Each row has a class, written as a number after it.
[29,-4,57,-47,21,37,27,-5,6,-15,-7,-49,-9,-13,0,26,-23,21,26,-8,-8,6,-7,51,-9,-56,8,3,-28,-40,1,-17,-11,-21,-59,22,36]
6
[-29,-11,7,-47,27,18,-11,23,-8,16,19,-54,1,30,-6,37,24,19,14,2,-17,-11,39,-33,11,-6,11,33,-49,43,11,-3,-21,-35,-32,-11,65]
10
[13,-23,19,-50,19,19,-14,39,24,15,59,-20,-33,35,-45,0,14,11,46,11,6,-18,19,70,-18,-25,8,17,-22,-63,9,-11,18,13,24,31,42]
0
[25,-17,21,-50,29,13,-26,27,19,11,61,-27,-38,33,-40,6,21,2,37,21,2,-6,16,72,-16,-31,10,23,-22,-46,-8,4,22,17,36,54,55]
9
[24,-26,57,-39,37,32,-32,27,1,18,65,-6,-37,18,-50,13,-11,24,38,37,1,8,-11,105,-28,-28,-14,6,-2,-21,-6,-4,15,14,-6,14,77]
11
[25,3,71,-29,37,40,-5,10,-6,30,9,-49,-11,-16,-18,41,-9,1,37,-15,-18,19,30,75,-20,-50,2,-5,-35,-45,15,-15,-13,-25,-55,21,43]
10
[20,-17,26,-46,29,19,-21,33,13,13,53,-22,-31,27,-49,0,16,9,47,14,2,-2,12,82,-25,-31,5,21,-30,-49,0,11,25,15,31,51,52]
9
[-19,-50,37,-41,18,15,-30,15,-7,16,-7,-46,-8,47,-4,4,35,7,18,3,-17,-15,23,-48,9,16,11,60,-60,50,-6,-18,-45,-22,-34,-10,77]
6
[-39,-14,-7,-38,34,16,-18,27,1,3,-20,-67,5,46,-8,13,30,-8,25,-3,-35,-20,22,-51,4,31,11,43,-63,43,20,-20,-36,-36,1,0,62]
6
[33,-17,30,-49,34,20,-16,29,10,11,56,-16,-29,35,-47,2,20,6,43,15,11,-4,19,78,-25,-34,14,11,-21,-66,14,-3,19,17,32,41,55]
4
[-24,-20,10,-46,37,32,-3,32,-11,12,30,-52,-1,26,-10,9,20,16,10,9,-26,-11,14,-43,15,12,14,32,-38,29,17,6,-35,-28,-46,-33,66]
11
[32,-11,54,-37,49,37,14,20,14,37,24,-42,-39,-12,-23,18,-30,-2,19,5,-4,-4,3,47,-5,-32,12,2,-30,-46,18,-13,-36,-14,-76,17,38]
11
[16,-15,56,-36,3,7,-33,16,1,10,44,-18,-35,20,-51,9,-9,18,48,31,0,22,11,113,-26,-48,-10,15,4,-2,-12,0,24,15,-4,34,73]
8
[39,-7,63,-53,30,53,-17,32,9,25,46,-18,-19,20,-33,17,4,-9,28,6,15,-8,17,76,-23,-26,-12,27,-14,-30,-6,-25,-4,5,-2,57,82]
5
[-9,-40,31,-33,20,5,-29,25,10,8,-9,-50,5,52,-1,-10,22,-7,16,16,-17,-2,38,-50,13,22,13,55,-49,49,2,-25,-54,-18,-28,-17,85]
3
[28,-28,58,-33,24,7,-37,16,9,20,49,-12,-31,29,-48,10,-16,17,42,53,4,7,10,90,-21,-48,-15,12,-6,-13,-13,-17,17,11,15,16,81]
3
[41,-2,73,-32,36,38,1,2,-1,18,7,-49,-23,-8,-19,29,-5,-4,22,3,-17,27,28,62,-11,-50,14,-6,-29,-58,17,-16,-14,-13,-52,7,40]
4
[-31,-11,-16,-42,27,24,-17,38,14,9,-38,-67,0,48,-10,16,19,-13,24,0,-46,-15,30,-38,12,53,13,34,-69,38,23,-31,-37,-31,5,-16,52]
0
[-40,-23,0,-26,37,12,-14,26,-1,21,-31,-67,-9,46,-17,14,19,-10,21,4,-32,-14,24,-52,5,37,8,36,-68,38,18,-16,-28,-27,-8,-4,68]
2
[41,-21,79,-26,23,38,-3,12,6,35,8,-43,-24,-7,-10,20,-25,-4,16,-3,-18,27,28,63,-5,-44,4,4,-36,-38,-13,-9,-12,-17,-66,24,44]
5
[20,-21,36,-42,28,26,-15,40,20,21,58,-21,-27,31,-43,1,-2,2,34,5,19,-7,24,81,-22,-30,1,20,-22,-50,-5,0,18,11,11,62,61]
5
[-44,3,-25,-35,40,20,-21,37,-5,21,-30,-65,4,32,-7,24,23,-19,16,-3,-26,-22,34,-44,6,37,7,38,-58,44,21,-24,-33,-34,6,5,45]
10
[49,-3,72,-28,36,38,-7,2,-4,24,8,-43,-26,-5,-17,27,-2,-5,20,5,-14,25,28,59,-9,-47,18,-10,-29,-60,17,-20,-20,-14,-50,16,42]
4
[20,3,46,-31,41,33,11,17,7,38,12,-53,-27,-25,-27,30,-13,6,33,-3,-10,-4,19,56,-12,-61,6,-2,-40,-37,16,-13,-11,-25,-51,21,31]
10
[23,-15,20,-47,27,18,-26,29,15,14,62,-24,-35,29,-40,3,21,3,41,14,11,-5,19,74,-22,-30,13,24,-22,-58,1,4,20,15,30,58,54]
9
[-37,-14,4,-36,20,29,-6,36,-15,14,19,-51,2,20,-9,19,20,30,7,3,-31,4,35,-26,21,1,18,29,-52,34,20,12,-7,-27,-33,-37,64]
7
[39,7,61,-47,22,35,20,1,24,-5,-11,-44,-16,-19,-3,24,-42,11,15,-3,-3,13,3,60,3,-48,8,13,-27,-31,-16,-23,-16,-11,-67,5,41]
12
[36,3,53,-39,29,40,-24,20,22,13,33,-7,-13,11,-39,20,-4,-1,36,16,12,-4,4,82,-27,-22,-8,30,-1,-18,-3,-42,-4,14,4,33,90]
12
[36,-15,69,-27,47,44,-11,15,3,24,15,-49,-27,-12,-19,17,-12,-2,21,2,-23,16,10,56,-8,-29,10,-9,-25,-48,7,-16,-29,-17,-70,7,49]
11
[34,-11,52,-36,39,18,-1,5,20,29,22,-54,-45,-18,-31,12,-15,9,26,17,-4,-2,13,39,-6,-38,8,7,-35,-32,-1,-29,-26,-12,-46,9,46]
1
[-20,-15,12,-47,26,26,-5,16,-13,9,7,-53,-5,36,-11,12,30,19,10,16,-16,-1,34,-37,17,-11,18,23,-49,35,19,6,-21,-25,-30,-29,64]
4
[11,-18,13,-46,32,20,-14,22,18,9,60,-20,-28,32,-42,11,18,5,42,6,14,-18,8,62,-20,-33,5,13,-15,-54,16,-6,22,8,27,49,50]
6
[15,-11,32,-47,30,20,-23,29,33,13,55,-12,-36,22,-49,0,-7,5,42,23,18,-7,14,85,-20,-33,-3,23,-15,-45,-7,-9,22,20,14,19,55]
12
[-17,-49,36,-47,9,19,-19,33,2,18,-9,-45,-5,58,-4,1,37,5,19,-10,-28,-9,40,-40,15,33,16,62,-68,38,-1,-22,-52,-14,-38,-21,72]
0
[-39,-9,-4,-33,37,29,-13,45,10,24,-24,-71,4,48,-3,8,15,-18,12,0,-25,-22,37,-52,10,30,7,46,-71,54,9,-22,-41,-34,-14,18,70]
5
[27,-26,56,-29,34,25,16,8,13,45,10,-45,-43,-1,-30,20,-18,-6,27,6,-7,6,13,34,-8,-38,9,10,-34,-41,17,-15,-12,-11,-60,17,47]
2
[25,-30,53,-25,15,1,-35,14,8,12,48,-6,-22,32,-44,5,-18,26,44,45,8,11,9,93,-25,-48,-10,10,-4,-13,-11,-11,21,12,16,23,82]
3
[-26,-37,11,-31,21,13,-10,6,-1,29,17,-52,-11,42,-12,25,26,1,8,10,-19,-1,32,-57,16,4,13,32,-41,30,18,3,-11,-24,-36,-23,73]
2
[13,-12,25,-42,25,24,-18,46,15,18,70,-13,-34,20,-43,-3,8,18,43,11,7,-7,26,83,-21,-27,13,13,-22,-51,14,-4,19,14,20,33,58]
7
[17,-24,53,-37,20,19,-37,13,-10,23,48,-21,-38,17,-55,24,-3,20,36,35,0,17,9,111,-23,-41,-12,19,-11,-23,-18,12,34,18,14,35,70]
9
[34,4,49,-61,24,35,-22,25,7,10,48,-28,-23,9,-41,27,15,-7,39,6,4,-1,19,75,-14,-22,2,18,-3,-30,5,-21,2,8,-4,42,70]
8
[-26,-23,9,-43,39,31,-9,23,-5,13,24,-52,-6,26,-15,13,11,18,8,16,-20,-12,14,-37,17,7,12,17,-41,34,17,12,-29,-28,-50,-31,65]
11
[37,-19,71,-41,19,24,23,-15,13,3,4,-51,-31,-6,-3,32,-31,10,13,5,-1,14,-1,43,-1,-51,8,6,-25,-40,-8,-14,-8,-11,-70,17,46]
2
[-40,-3,-13,-33,40,21,-25,36,18,15,-29,-62,-2,39,-15,8,14,-15,13,14,-29,-15,24,-46,17,26,6,47,-60,49,4,-23,-26,-25,-6,-22,57]
12
[25,7,57,-54,30,40,20,8,6,2,3,-61,-22,-17,-3,37,-19,10,20,-2,-14,17,15,58,-1,-47,10,10,-40,-44,-2,-5,-7,-14,-61,20,31]
9
[13,-24,27,-56,17,27,-16,39,18,6,52,-19,-30,36,-39,7,15,16,45,10,5,-11,16,76,-21,-23,5,23,-26,-61,5,-14,19,13,21,25,49]
0
[38,-13,49,-39,36,37,-2,16,4,20,43,-22,-15,16,-51,29,9,-6,35,4,3,-5,-3,60,-29,-22,-4,21,-6,-53,21,-19,8,7,10,49,84]
2
[37,-9,44,-42,18,41,-13,27,18,14,40,-18,-17,20,-33,19,12,6,39,8,1,-10,7,73,-25,-20,3,24,-7,-35,17,-43,-11,7,6,38,76]
0
[37,-8,74,-32,38,28,-16,2,3,17,12,-50,-26,-14,-22,25,-13,12,26,5,-16,22,16,55,-11,-33,3,-6,-37,-49,-4,-26,-19,-16,-52,6,46]
1
[18,-13,31,-48,37,15,-21,30,8,16,62,-22,-32,25,-41,20,7,16,48,10,10,-11,20,92,-27,-44,2,9,-25,-52,-2,-2,20,7,25,53,51]
10
[22,-26,52,-39,18,13,-37,15,-9,23,51,-16,-47,20,-52,20,-5,27,37,45,-3,14,12,105,-24,-37,-7,19,-13,-17,-24,6,27,16,16,33,70]
9
[-20,-29,36,-44,8,8,-40,26,0,9,-12,-56,-12,49,-4,-7,39,-7,19,-9,-19,4,47,-40,19,25,19,48,-60,57,-4,-8,-51,-20,-50,-6,70]
8
[-11,-41,35,-41,35,22,-29,30,4,18,10,-47,-15,48,-4,-6,32,0,8,1,-20,-15,23,-47,17,31,14,46,-57,52,-3,-13,-63,-19,-51,-17,84]
11
[31,10,64,-42,22,35,22,3,24,-4,-8,-40,-14,-15,-4,21,-44,14,18,-1,-1,15,2,62,1,-48,2,7,-27,-23,-11,-19,-17,-10,-73,4,40]
12
[-41,-1,-16,-35,35,19,-24,29,-2,7,-40,-72,2,31,-13,7,21,-17,21,7,-38,-12,24,-39,5,42,8,37,-68,41,11,-5,-23,-26,13,-1,42]
9
[23,3,54,-35,34,31,9,13,31,36,10,-42,-32,-17,-27,9,-32,-11,29,10,-5,0,13,48,-2,-47,1,12,-33,-30,4,-15,-15,-11,-58,-7,28]
12
[11,-17,58,-42,8,5,-34,16,0,9,49,-17,-45,22,-52,16,-7,17,46,33,1,15,22,112,-26,-43,-9,13,-3,-14,-18,-1,23,17,0,33,65]
8
[30,-13,49,-39,33,29,11,7,18,28,17,-49,-30,-12,-24,18,-16,-1,35,5,-10,-4,10,42,-11,-43,13,9,-26,-42,16,-22,-16,-19,-50,22,36]
6
[27,-17,51,-40,26,35,13,25,22,31,2,-47,-38,-1,-27,13,-13,5,30,4,-16,-2,22,50,-1,-33,12,6,-42,-42,12,-28,-22,-10,-57,8,32]
0
[-43,-4,-20,-31,36,18,-25,29,2,17,-24,-73,-1,39,-7,11,32,-20,19,8,-38,-12,31,-47,10,37,12,43,-67,50,18,-6,-30,-25,10,4,54]
9
[32,-13,46,-38,28,32,11,21,23,33,8,-48,-31,-4,-31,21,-20,2,32,6,-20,-3,21,49,-5,-34,15,0,-37,-51,17,-26,-17,-15,-51,11,31]
0
[22,-29,57,-41,36,32,-31,26,-9,28,60,-10,-49,15,-56,12,-13,23,38,38,0,7,-5,114,-24,-34,-16,3,-3,-23,-10,-1,17,15,-7,15,74]
11
[36,-6,47,-53,29,40,-24,14,8,15,53,-19,-23,15,-38,27,18,-6,38,8,14,-18,8,63,-26,-23,-3,24,3,-36,13,-38,-4,0,11,45,79]
6
[15,4,46,-41,26,24,13,14,14,26,6,-59,-34,-14,-24,14,-14,-12,37,-5,-13,7,26,54,-2,-52,14,1,-34,-37,15,-4,-13,-13,-61,25,22]
8
[25,-25,55,-35,18,12,-35,10,-2,20,55,-9,-36,19,-53,26,-6,23,39,41,-3,15,8,108,-29,-35,-10,20,-9,-16,-20,7,31,21,19,37,72]
9
[14,-20,56,-31,21,14,-38,16,-13,24,51,-12,-37,12,-53,35,-7,34,40,30,6,6,16,114,-34,-51,-15,13,-11,-13,-18,-8,26,4,8,31,73]
10
[-10,-43,32,-35,29,15,-23,28,8,16,7,-43,-8,49,1,-8,26,4,8,2,-21,-14,15,-48,12,26,15,52,-51,61,-5,-16,-61,-18,-51,-14,86]
11
[25,11,62,-60,16,33,23,9,14,-7,-3,-56,-19,-14,0,23,-26,9,31,-7,-9,18,15,60,1,-53,12,-1,-27,-30,-3,-13,-10,-15,-81,19,29]
8
[41,-10,47,-49,48,54,-21,35,5,17,46,-15,-22,11,-49,19,9,0,29,7,6,-13,-6,74,-23,-11,-3,15,-4,-35,12,-28,-12,5,-8,37,89]
11
[44,5,42,-42,41,41,-11,19,7,10,46,-16,-10,16,-44,26,26,-3,27,10,12,-6,13,61,-22,-27,6,12,-1,-43,27,-27,-2,12,14,44,80]
4
[42,-3,58,-46,35,36,-21,19,9,10,41,-20,-6,19,-38,21,8,-10,38,17,3,-7,12,68,-23,-33,-11,20,-10,-37,12,-31,-6,4,17,31,84]
3
[-20,-37,39,-43,29,9,-34,13,3,11,3,-55,-15,45,-4,3,32,16,17,9,-15,-7,31,-44,13,26,5,50,-71,59,-13,-22,-57,-16,-33,-21,85]
1
[-28,-17,7,-49,11,27,-7,23,0,15,17,-59,-2,36,-3,19,23,15,19,9,-29,-13,31,-43,19,7,13,32,-50,34,23,-8,-28,-34,-29,-39,56]
0
[27,-19,70,-29,27,35,-12,-4,-1,21,11,-49,-26,-5,-13,23,-8,-3,33,6,-21,21,12,58,-14,-47,4,5,-26,-43,8,-16,-14,-20,-51,11,41]
6
[-8,-42,30,-29,19,0,-22,22,12,1,-16,-47,6,58,4,-11,24,7,12,11,-18,-8,29,-54,17,4,16,55,-59,56,-7,-24,-54,-19,-31,-6,88]
3
[-43,4,-18,-38,36,22,-17,33,-1,6,-33,-72,6,39,-8,13,27,-18,21,-1,-39,-9,28,-40,7,38,9,38,-70,38,18,-3,-27,-29,10,6,46]
9
[34,-4,64,-44,20,41,25,5,14,7,4,-52,-16,-16,-1,26,-42,12,10,-1,3,8,8,61,0,-59,2,4,-32,-30,-16,-6,-6,-19,-68,32,41]
5
[34,-6,76,-31,32,38,-10,1,14,18,1,-41,-25,-18,-21,25,-31,-1,27,13,-17,22,19,70,-9,-38,3,5,-32,-42,-9,-19,-13,-9,-57,-8,42]
12
[29,3,54,-38,38,35,10,14,28,26,5,-41,-28,-14,-28,13,-31,-7,26,6,-5,1,17,48,-2,-39,6,8,-35,-39,4,-17,-22,-10,-60,3,34]
12
[32,-3,70,-26,38,37,-9,8,-2,32,11,-45,-20,-17,-11,45,-12,5,32,-6,-20,21,31,72,-17,-52,9,-10,-36,-50,7,-21,-12,-23,-60,22,38]
10
[30,-2,73,-29,31,36,-13,6,11,21,-3,-41,-27,-11,-18,24,-31,-3,23,7,-17,26,20,70,-6,-41,2,5,-33,-41,-9,-20,-14,-14,-60,-3,41]
12
